Below is a small trained network, with its code and all its weights. Each question gives an input and a target symbol and asks what happens when units are switched off, that is, made to give their printed mean instead of their output.

import numpy as np


def w(rows, s, z=0):
    codes = np.array(rows[::2]) - 128.0
    scale = np.full(codes.shape[1], s)
    scale[-1] = z or s
    return codes * scale


def f(y):
    return y / 2 * (1 + np.tanh(0.7978845608 * (y + 0.044715 * y**3)))


def softmax(a):
    e = np.exp(a - a.max(-1, keepdims=True))
    return e / e.sum(-1, keepdims=True)


def log_softmax(a):
    a = a - a.max(-1, keepdims=True)
    return a - np.log(np.exp(a).sum(-1, keepdims=True))


def net(x, mask):
    ids = ['ΣΨαβγμξ'.index(c) for c in x.split()]
    T = len(ids)
    res = E[ids] + P[:T]
    u = 0
    for l in range(2):
        q, k, v = (res @ M[l].T for M in (Q, K, V))
        z = softmax(np.where(np.tri(T) > 0, q @ k.T / 4**0.5, -1e9)) @ v
        res = res + np.where(mask[u], z, O[l][:, -1]) @ O[l][:, :-1]
        u += 1
        y = f(res @ A[l][:, :-1].T + A[l][:, -1])
        res = res + np.where(mask[u : u + 12], y, B[l][:, -1]) @ B[l][:, :-1]
        u += 12
    return log_softmax(res[-1] @ U[:, :-1].T + U[:, -1])


Q, K, V, O, A, B = {}, {}, {}, {}, {}, {}
E = w([
[53,62,129],'Σ',
[194,21,236],'Ψ',
[205,117,111],'α',
[166,87,1],'β',
[95,39,118],'γ',
[118,90,89],'μ',
[185,138,202],'ξ',
],0.016)
P = w([
[43,106,189],'0',
[255,155,181],'1',
[201,184,185],'2',
[192,171,201],'3',
[208,137,201],'4',
[175,167,189],'5',
[181,154,197],'6',
[199,104,213],'7',
[182,140,196],'8',
[164,136,188],'9',
[149,154,201],'10',
[160,169,204],'11',
],0.0075)
Q[0] = w([
[123,125,143],'L0H0',
[78,134,163],'L0H0',
[28,122,144],'L0H0',
[105,2,255],'L0H0',
],0.008)
K[0] = w([
[190,2,116],'L0H0',
[144,169,59],'L0H0',
[223,99,29],'L0H0',
[76,136,26],'L0H0',
],0.0086)
V[0] = w([
[81,95,1],'L0H0',
[97,133,125],'L0H0',
[99,159,109],'L0H0',
[45,180,131],'L0H0',
],0.012)
O[0] = w([
[60,233,58,160],'L0H0',
[19,103,86,121],'L0H0',
[109,106,3,36],'L0H0',
[107,79,42,5],'L0H0',
],0.0078,0.0031)
A[0] = w([
[145,119,126,11],'L0N0',
[163,98,189,236],'L0N1',
[138,120,86,74],'L0N2',
[186,176,128,243],'L0N3',
[152,140,138,158],'L0N4',
[171,176,145,219],'L0N5',
[194,5,122,165],'L0N6',
[166,92,155,81],'L0N7',
[141,71,167,33],'L0N8',
[157,137,189,2],'L0N9',
[65,129,106,105],'L0N10',
[159,131,168,11],'L0N11',
],0.014,0.005)
B[0] = w([
[207,142,219,120],'L0N0',
[36,159,135,251],'L0N1',
[93,171,81,122],'L0N2',
[63,104,231,175],'L0N3',
[58,96,103,149],'L0N4',
[37,46,136,174],'L0N5',
[85,212,192,223],'L0N6',
[29,68,38,175],'L0N7',
[111,231,78,169],'L0N8',
[165,148,93,169],'L0N9',
[101,53,166,143],'L0N10',
[252,101,7,154],'L0N11',
],0.005,0.014)
Q[1] = w([
[5,158,190],'L1H0',
[103,171,69],'L1H0',
[32,123,125],'L1H0',
[152,195,44],'L1H0',
],0.012)
K[1] = w([
[44,87,139],'L1H0',
[79,118,255],'L1H0',
[17,66,101],'L1H0',
[163,177,232],'L1H0',
],0.0082)
V[1] = w([
[201,176,147],'L1H0',
[189,102,108],'L1H0',
[89,248,168],'L1H0',
[112,92,201],'L1H0',
],0.012)
O[1] = w([
[77,140,141,1],'L1H0',
[111,164,99,47],'L1H0',
[223,1,13,139],'L1H0',
[160,220,142,170],'L1H0',
],0.0095,0.018)
A[1] = w([
[138,115,123,2],'L1N0',
[152,188,84,84],'L1N1',
[60,114,148,242],'L1N2',
[81,140,128,222],'L1N3',
[80,111,117,238],'L1N4',
[180,32,116,121],'L1N5',
[158,167,11,149],'L1N6',
[133,88,140,145],'L1N7',
[74,108,115,245],'L1N8',
[110,93,76,55],'L1N9',
[118,165,179,22],'L1N10',
[186,115,141,200],'L1N11',
],0.012,0.0045)
B[1] = w([
[101,172,90,124],'L1N0',
[73,137,195,120],'L1N1',
[217,127,114,189],'L1N2',
[190,101,126,163],'L1N3',
[185,99,134,147],'L1N4',
[60,166,111,254],'L1N5',
[72,122,255,158],'L1N6',
[119,160,95,163],'L1N7',
[195,105,144,149],'L1N8',
[106,127,131,157],'L1N9',
[29,82,72,199],'L1N10',
[151,213,112,180],'L1N11',
],0.0092,0.013)
U = w([
[104,199,164,98],'Σ',
[96,196,69,3],'Ψ',
[202,255,90,218],'α',
[100,76,90,107],'β',
[129,166,130,207],'γ',
[209,104,139,165],'μ',
[119,174,72,138],'ξ',
],0.008,0.0048)

Each question gives the input, a string of symbols that net reads in full, and the target symbol t.
The units are the heads (4 rows each of Q, K, V and O) and the neurons (one row each of A and B). Each row of codes is followed by its name. A weight is (code - 128) times the scale printed after its matrix; where a second scale follows, it is the last column's (O, A, B and U).
mask holds one flag per unit, layer by layer, with each layer's heads first. A switched-off unit (its flag False) gives its mean, the last column of its rows in O or B, instead of its output. The means were averaged over made-up inputs and are rounded, as every weight is.
A unit's drop is (log p(t) with every unit on - log p(t) with that unit switched off) / (log p(t) with every unit on - log p(t) with every unit switched off).
The circuit of an input: a set's keep is (log p(t) with only the set's units on - log p(t) with every unit switched off) / (log p(t) with every unit on - log p(t) with every unit switched off). Starting from the 12 units with the biggest drops (on a tie, the unit counted first), units are removed one at a time, each time the one whose removal leaves the highest keep (on an exact tie, the one counted first), for as long as the keep stays at least 0.8.
units of the circuit, in order: the units of the circuit, biggest drop first
most important unit: the unit with the biggest drop
top k neurons: the k neurons with the biggest drops, biggest first
drop of u: that unit's drop, to one decimal
input β α Ψ μ μ Σ μ Σ β, target β: units of the circuit, in order => (L0H0, L1H0)
input Ψ Σ ξ Σ, target Ψ: top 3 neurons => (L0N6, L0N8, L1N5)
input β ξ Σ Σ ξ, target β: units of the circuit, in order => (L1H0, L0H0)
input Σ Σ μ ξ β, target Σ: units of the circuit, in order => (L0N6, L1H0, L0H0, L0N1)
input Σ Ψ Ψ γ μ μ Ψ μ α, target Σ: top 4 neurons => (L0N6, L0N10, L0N1, L0N8)
input Σ Σ Σ Σ γ α ξ γ, target Σ: units of the circuit, in order => (L1H0, L0H0, L0N6, L0N1)
input β β β, target β: units of the circuit, in order => (L1H0, L0H0)
input Σ Σ β ξ α α Σ β, target Σ: top neuron => (L0N6)
input Σ Σ β γ μ Σ ξ Σ Ψ, target Σ: units of the circuit, in order => (L0N6, L0N1)
input Σ Σ γ μ μ α, target Σ: top 2 neurons => (L0N10, L0N6)
input α ξ μ γ ξ Ψ, target α: top 2 neurons => (L1N10, L1N11)
input Σ ξ μ Σ μ, target Σ: top 4 neurons => (L0N6, L0N10, L0N1, L0N8)
input μ μ β μ, target μ: units of the circuit, in order => (L1N5, L1N10, L0N8)
input Σ Ψ ξ β Ψ Σ γ Ψ, target Σ: most important unit => L1H0
input α Σ α γ ξ Σ, target α: units of the circuit, in order => (L1N10, L1H0, L1N6, L0H0)
input μ β μ μ ξ μ Σ μ, target μ: top 4 neurons => (L0N6, L1N5, L0N1, L0N8)
input μ Σ Ψ Ψ μ ξ β Σ ξ β γ β, target μ: top 4 neurons => (L0N7, L0N5, L0N1, L1N5)
input Ψ β Σ Σ β, target Ψ: top 2 neurons => (L0N8, L0N6)
input β Ψ Σ ξ μ Σ Σ Σ ξ Ψ ξ, target β: top 2 neurons => (L0N5, L0N3)
input μ Σ γ μ Ψ β Σ β, target μ: most important unit => L0H0
input μ ξ μ γ γ α, target μ: top 2 neurons => (L0N5, L0N1)
input α Σ β Σ ξ ξ γ, target α: top 2 neurons => (L1N10, L0N7)
input Ψ μ γ, target Ψ: top 2 neurons => (L0N8, L0N6)
input μ ξ α Σ Σ Σ, target μ: top 2 neurons => (L1N5, L0N6)
input Ψ α μ Ψ, target Ψ: top 2 neurons => (L0N6, L0N8)
input β μ μ, target β: drop of L0H0 => 1.0
input β Σ μ μ μ μ ξ β β γ Σ Ψ, target β: drop of L0H0 => 1.1
input μ β μ α, target μ: drop of L0N6 => 0.5
input Ψ α μ γ, target Ψ: drop of L0N3 => -0.1
